Below are the code and all the weights of a small trained network. Each question names an input and a class and asks about switching units off, where a switched-off unit gives its printed mean instead of its output.

import numpy as np


def w(rows, s, z=0):
    codes = np.array(rows[::2]) - 128.0
    scale = np.full(codes.shape[1], s)
    scale[-1] = z or s
    return codes * scale


def norm(h):
    return h / np.sqrt((h * h).mean(-1, keepdims=True) + 1e-5)


def f(y):
    return y / 2 * (1 + np.tanh(0.7978845608 * (y + 0.044715 * y**3)))


def log_softmax(a):
    a = a - a.max(-1, keepdims=True)
    return a - np.log(np.exp(a).sum(-1, keepdims=True))


def net(x, mask):
    res = np.array(x, float).reshape(1, 6) / 4 @ E
    u = 0
    for l in range(2):
        y = f(norm(res) @ A[l][:, :-1].T + A[l][:, -1])
        res = res + np.where(mask[u : u + 13], y, B[l][:, -1]) @ B[l][:, :-1]
        u += 13
    return log_softmax(norm(res)[-1] @ U[:, :-1].T + U[:, -1])


A, B = {}, {}
E = w([
[121,175,145,215,119,117],'x0',
[159,120,158,126,191,2],'x1',
[144,138,207,102,62,122],'x2',
[193,131,87,143,76,104],'x3',
[128,125,127,128,130,127],'x4',
[29,59,118,124,49,47],'x5',
],0.0065)
A[0] = w([
[93,128,123,255,107,134,166],'L0N0',
[158,174,122,213,90,96,61],'L0N1',
[184,138,87,90,188,116,133],'L0N2',
[46,88,149,116,58,101,168],'L0N3',
[57,104,213,158,182,167,129],'L0N4',
[122,88,110,129,101,230,129],'L0N5',
[89,207,147,202,116,121,88],'L0N6',
[126,179,225,91,79,113,123],'L0N7',
[226,63,77,159,68,127,115],'L0N8',
[155,115,161,201,89,101,3],'L0N9',
[104,193,157,219,142,120,77],'L0N10',
[196,152,74,139,80,90,56],'L0N11',
[175,110,179,101,123,138,167],'L0N12',
],0.0088,0.0047)
B[0] = w([
[73,92,95,56,149,140,232],'L0N0',
[151,112,126,37,132,147,164],'L0N1',
[140,66,117,142,110,157,204],'L0N2',
[181,145,146,112,136,163,255],'L0N3',
[151,247,119,21,98,76,193],'L0N4',
[71,63,187,177,194,88,220],'L0N5',
[177,9,141,77,104,161,168],'L0N6',
[176,155,43,139,58,96,193],'L0N7',
[14,188,198,3,205,153,202],'L0N8',
[144,132,184,76,150,118,120],'L0N9',
[155,28,110,69,177,143,175],'L0N10',
[72,214,161,91,186,107,158],'L0N11',
[201,82,129,187,90,135,188],'L0N12',
],0.0067,0.0042)
A[1] = w([
[122,119,2,136,164,134,39],'L1N0',
[167,86,101,173,173,37,177],'L1N1',
[165,54,99,77,90,133,100],'L1N2',
[153,125,135,151,41,108,17],'L1N3',
[184,179,122,87,168,50,224],'L1N4',
[65,117,105,132,19,72,2],'L1N5',
[86,129,109,38,158,113,116],'L1N6',
[45,123,67,122,92,98,56],'L1N7',
[142,141,109,74,148,79,110],'L1N8',
[68,139,81,129,92,211,209],'L1N9',
[102,63,73,180,151,132,122],'L1N10',
[88,150,19,168,190,95,140],'L1N11',
[79,83,134,119,98,71,71],'L1N12',
],0.0091,0.0024)
B[1] = w([
[184,170,166,118,58,65,168],'L1N0',
[48,47,131,165,38,167,192],'L1N1',
[161,86,226,104,206,68,196],'L1N2',
[145,175,196,121,108,47,145],'L1N3',
[34,147,79,179,126,167,254],'L1N4',
[179,168,57,184,222,189,167],'L1N5',
[186,188,176,118,148,145,253],'L1N6',
[224,176,115,181,169,156,166],'L1N7',
[64,126,171,70,135,149,192],'L1N8',
[32,101,113,181,74,53,211],'L1N9',
[198,90,205,113,124,102,165],'L1N10',
[170,176,160,96,24,78,185],'L1N11',
[197,103,72,186,180,254,167],'L1N12',
],0.0079,0.0052)
U = w([
[5,62,68,186,78,130,122],'0',
[236,144,29,227,196,181,96],'1',
[57,206,98,68,143,136,99],'2',
[182,146,127,131,49,58,90],'3',
[117,112,137,132,145,124,188],'4',
[130,39,138,71,194,114,2],'5',
],0.011,0.0055)

Each question gives the input, the list of numbers given to net, and the class t.
The units are the neurons (one row each of A and B). Each row of codes is followed by its name. A weight is (code - 128) times the scale printed after its matrix; where a second scale follows, it is the last column's (A, B and U).
mask holds one flag per neuron, layer by layer. A switched-off neuron (its flag False) gives its mean, the last column of its row in B, instead of its output. The means were averaged over made-up inputs and are rounded, as every weight is.
A unit's drop is (log p(t) with every unit on - log p(t) with that unit switched off) / (log p(t) with every unit on - log p(t) with every unit switched off).
The circuit of an input: a set's keep is (log p(t) with only the set's units on - log p(t) with every unit switched off) / (log p(t) with every unit on - log p(t) with every unit switched off). Starting from the 12 units with the biggest drops (on a tie, the unit counted first), units are removed one at a time, each time the one whose removal leaves the highest keep (on an exact tie, the one counted first), for as long as the keep stays at least 0.8.
units of the circuit, in order: the units of the circuit, biggest drop first
k most important neurons: the k neurons with the biggest drops, biggest first
top k neurons in layer l: the k neurons of layer l with the biggest drops, biggest first
input [1,-3,8,-7,0,-3], class 3: units of the circuit, in order	(L0N8 L0N7)
input [-1,3,-5,3,-2,-1], class 3: 2 most important neurons	(L0N2 L0N4)
input [2,4,4,5,-1,7], class 1: units of the circuit, in order	(L1N5 L1N12)
input [5,7,-8,7,1,-6], class 3: units of the circuit, in order	(L1N11)
input [-1,-3,1,2,-1,-1], class 0: 2 most important neurons	(L0N4 L1N2)
input [6,-3,-2,6,-2,4], class 2: 2 most important neurons	(L0N8 L0N11)
input [-2,-4,-6,8,6,-6], class 2: units of the circuit, in order	(L0N8 L1N12)
input [-1,1,4,-7,1,-7], class 1: 3 most important neurons	(L0N8 L0N12 L0N0)
input [-3,5,5,-8,-6,-7], class 2: units of the circuit, in order	(L0N4 L1N4)
input [-3,-3,-5,2,0,-4], class 3: top 3 neurons in layer 0	(L0N6 L0N3 L0N10)
input [3,1,-7,-6,5,-4], class 3: units of the circuit, in order	(L1N11 L0N8 L1N0)
input [5,1,-2,-4,2,6], class 1: 3 most important neurons	(L0N8 L1N12 L1N7)
input [1,4,7,-5,-7,3], class 3: top 3 neurons in layer 0	(L0N8 L0N7 L0N3)
input [8,-4,-3,-7,6,-1], class 5: 2 most important neurons	(L0N6 L0N10)
input [6,1,5,-5,-4,-2], class 5: units of the circuit, in order	(L0N10)
input [3,-2,7,-5,-3,5], class 3: units of the circuit, in order	(L0N7 L1N4)
input [-6,6,-1,3,-5,-3], class 0: units of the circuit, in order	(L1N1 L1N4)
input [-5,-6,-7,7,2,-1], class 2: top 3 neurons in layer 0	(L0N8 L0N7 L0N12)
input [3,-5,4,5,-4,-3], class 0: units of the circuit, in order	(L1N9 L1N6)
input [2,-2,2,0,-5,7], class 1: units of the circuit, in order	(L1N5)
input [7,2,-5,-2,-5,-3], class 5: top 2 neurons in layer 0	(L0N10 L0N6)
input [-6,7,7,-1,6,-4], class 0: top 2 neurons in layer 0	(L0N3 L0N6)
input [4,7,5,-4,-3,1], class 0: 3 most important neurons	(L1N4 L1N1 L0N8)
input [0,0,3,-1,3,1], class 3: top 2 neurons in layer 1	(L1N3 L1N12)
